Below are the code and all the weights of a small trained network. Each question names an input and a class and asks about switching units off, where a switched-off unit gives its printed mean instead of its output.

import numpy as np


def w(rows, s, z=0):
    codes = np.array(rows[::2]) - 128.0
    scale = np.full(codes.shape[1], s)
    scale[-1] = z or s
    return codes * scale


def norm(h):
    return h / np.sqrt((h * h).mean(-1, keepdims=True) + 1e-5)


def f(y):
    return np.maximum(y, 0)


def log_softmax(a):
    a = a - a.max(-1, keepdims=True)
    return a - np.log(np.exp(a).sum(-1, keepdims=True))


def net(x, mask):
    res = np.array(x, float).reshape(1, 7) / 4 @ E
    u = 0
    for l in range(2):
        y = f(norm(res) @ A[l][:, :-1].T + A[l][:, -1])
        res = res + np.where(mask[u : u + 10], y, B[l][:, -1]) @ B[l][:, :-1]
        u += 10
    return log_softmax(norm(res)[-1] @ U[:, :-1].T + U[:, -1])


A, B = {}, {}
E = w([
[119,139,133,144,143,136,125,140,133,157],'x0',
[228,184,56,37,137,64,113,148,190,185],'x1',
[93,151,115,128,104,152,149,162,146,134],'x2',
[232,143,135,173,179,171,151,197,130,69],'x3',
[120,154,163,138,119,125,30,128,181,83],'x4',
[215,156,130,167,1,202,120,62,107,168],'x5',
[133,126,106,128,110,107,128,118,116,100],'x6',
],0.0064)
A[0] = w([
[70,140,132,62,103,66,192,38,107,179,127],'0.n0',
[119,20,130,122,124,184,234,133,38,144,114],'0.n1',
[99,147,161,149,122,189,2,122,209,62,2],'0.n2',
[160,169,52,79,163,138,208,88,136,156,55],'0.n3',
[77,59,149,148,196,105,175,188,132,65,132],'0.n4',
[255,116,57,179,217,245,155,239,96,27,18],'0.n5',
[154,124,109,159,112,221,154,68,127,128,68],'0.n6',
[178,206,114,95,122,98,170,105,153,162,111],'0.n7',
[142,240,156,158,130,179,53,80,220,22,50],'0.n8',
[158,97,46,112,148,136,234,140,53,201,10],'0.n9',
],0.006,0.0046)
B[0] = w([
[84,138,183,135,99,109,129,175,132,187,217],'0.n0',
[84,200,98,175,146,139,91,46,179,88,217],'0.n1',
[106,172,116,146,150,130,122,36,161,146,182],'0.n2',
[142,72,132,188,159,161,129,43,188,111,174],'0.n3',
[145,118,96,79,119,176,144,134,75,130,230],'0.n4',
[106,151,242,114,59,24,198,160,108,144,254],'0.n5',
[172,128,147,84,123,197,106,154,79,146,177],'0.n6',
[137,63,53,183,112,142,142,188,130,82,192],'0.n7',
[124,172,123,128,146,111,128,82,140,95,203],'0.n8',
[145,219,129,109,163,87,59,2,171,77,180],'0.n9',
],0.009,0.0058)
A[1] = w([
[197,98,16,104,80,50,109,161,208,185,60],'1.n0',
[51,93,156,134,50,83,102,109,118,255,40],'1.n1',
[64,160,87,78,246,85,114,112,143,53,161],'1.n2',
[69,90,153,199,95,231,142,75,33,62,1],'1.n3',
[191,166,174,124,110,151,134,159,98,127,116],'1.n4',
[216,149,87,186,10,209,69,84,67,152,142],'1.n5',
[111,40,39,59,202,103,180,207,125,123,89],'1.n6',
[52,128,109,120,91,79,84,91,217,113,132],'1.n7',
[223,91,67,89,152,88,126,200,198,159,68],'1.n8',
[184,214,117,119,182,88,112,59,159,67,84],'1.n9',
],0.0074,0.0039)
B[1] = w([
[70,72,185,184,240,210,134,137,169,70,211],'1.n0',
[184,137,237,104,77,40,209,169,103,58,213],'1.n1',
[184,189,65,96,70,152,111,120,92,212,254],'1.n2',
[175,23,99,179,223,159,121,159,255,98,220],'1.n3',
[71,26,120,80,75,27,143,62,77,126,179],'1.n4',
[102,164,62,28,167,107,90,195,52,180,254],'1.n5',
[150,118,96,58,116,156,60,148,64,143,190],'1.n6',
[204,150,122,208,108,115,169,88,128,113,237],'1.n7',
[63,34,172,192,90,160,110,122,166,71,192],'1.n8',
[79,181,126,180,127,165,153,109,150,181,239],'1.n9',
],0.0081,0.0068)
U = w([
[132,114,230,124,51,27,195,161,116,109,254],'0',
[112,32,115,184,149,181,118,148,205,110,156],'1',
[129,230,89,162,109,129,136,43,155,162,11],'2',
[124,100,65,3,91,145,88,181,23,168,57],'3',
],0.013,0.0018)

Each question gives the input, the list of numbers given to net, and the class t.
The units are the neurons (one row each of A and B). Each row of codes is followed by its name. A weight is (code - 128) times the scale printed after its matrix; where a second scale follows, it is the last column's (A, B and U).
mask holds one flag per neuron, layer by layer. A switched-off neuron (its flag False) gives its mean, the last column of its row in B, instead of its output. The means were averaged over made-up inputs and are rounded, as every weight is.
A unit's drop is (log p(t) with every unit on - log p(t) with that unit switched off) / (log p(t) with every unit on - log p(t) with every unit switched off).
The circuit of an input: a set's keep is (log p(t) with only the set's units on - log p(t) with every unit switched off) / (log p(t) with every unit on - log p(t) with every unit switched off). Starting from the 12 units with the biggest drops (on a tie, the unit counted first), units are removed one at a time, each time the one whose removal leaves the highest keep (on an exact tie, the one counted first), for as long as the keep stays at least 0.8.
circuit, biggest first: the units of the circuit, biggest drop first
most important unit: the unit with the biggest drop
top k neurons: the k neurons with the biggest drops, biggest first
top k neurons in layer l: the k neurons of layer l with the biggest drops, biggest first
drop when u is switched off: that unit's drop, to one decimal
input [6,-5,-1,-6,-3,8,-1], class 3: top 2 neurons	[1.n5, 0.n6]
input [7,5,2,-8,-5,4,-7], class 0: most important unit	1.n1
input [-8,-2,0,8,8,2,2], class 0: top 2 neurons	[0.n5, 0.n1]
input [-1,-7,-4,-6,1,7,2], class 1: top 2 neurons	[1.n3, 0.n5]
input [-8,6,-8,-1,-6,-2,6], class 1: circuit, biggest first	[1.n0, 0.n7]
input [-2,5,7,-7,-3,-6,0], class 0: top 2 neurons in layer 1	[1.n1, 1.n5]
input [3,-3,-3,-1,4,-3,-7], class 2: top 3 neurons	[0.n2, 1.n2, 0.n7]
input [-7,4,-6,7,0,6,-7], class 0: top 2 neurons in layer 0	[0.n5, 0.n4]
input [-8,-2,-8,7,7,4,-5], class 0: top 2 neurons in layer 1	[1.n4, 1.n2]
input [2,7,3,-4,5,-8,-7], class 3: top 3 neurons	[1.n6, 1.n2, 1.n3]
input [-7,-4,-5,-5,-2,-7,-2], class 3: top 2 neurons	[0.n4, 0.n5]
input [8,4,-6,2,-5,-4,-1], class 2: top 3 neurons	[0.n9, 1.n2, 1.n3]
input [-6,-7,-6,0,-8,-3,1], class 2: top 3 neurons in layer 0	[0.n1, 0.n9, 0.n7]
input [3,-7,-1,5,-7,-8,-7], class 3: top 2 neurons	[0.n4, 1.n2]
input [-1,6,-7,0,-1,5,-5], class 1: most important unit	1.n0
input [6,2,-3,1,-2,-1,-7], class 1: top 2 neurons	[0.n1, 0.n7]
input [-8,-3,3,5,-8,-5,7], class 2: top 2 neurons in layer 0	[0.n1, 0.n9]
input [-1,3,3,-7,-6,-1,1], class 0: top 2 neurons	[0.n0, 1.n1]
input [7,-6,4,2,8,-5,3], class 2: top 2 neurons in layer 0	[0.n2, 0.n8]
input [0,-3,-2,1,7,-5,3], class 2: top neuron	[0.n2]
input [0,-1,1,-7,1,-8,6], class 3: top 3 neurons	[0.n5, 1.n6, 0.n4]
input [-5,8,7,-7,0,-1,6], class 1: top 3 neurons in layer 0	[0.n5, 0.n7, 0.n3]
input [-6,2,7,8,8,-4,-8], class 0: top 4 neurons in layer 0	[0.n5, 0.n1, 0.n9, 0.n3]
input [-2,6,6,-8,-7,5,-5], class 0: top 2 neurons	[0.n0, 1.n1]
input [-1,5,8,8,-4,7,-5], class 0: top 2 neurons in layer 1	[1.n2, 1.n6]
input [6,-2,6,3,2,8,5], class 3: drop when 1.n5 is switched off	0.1
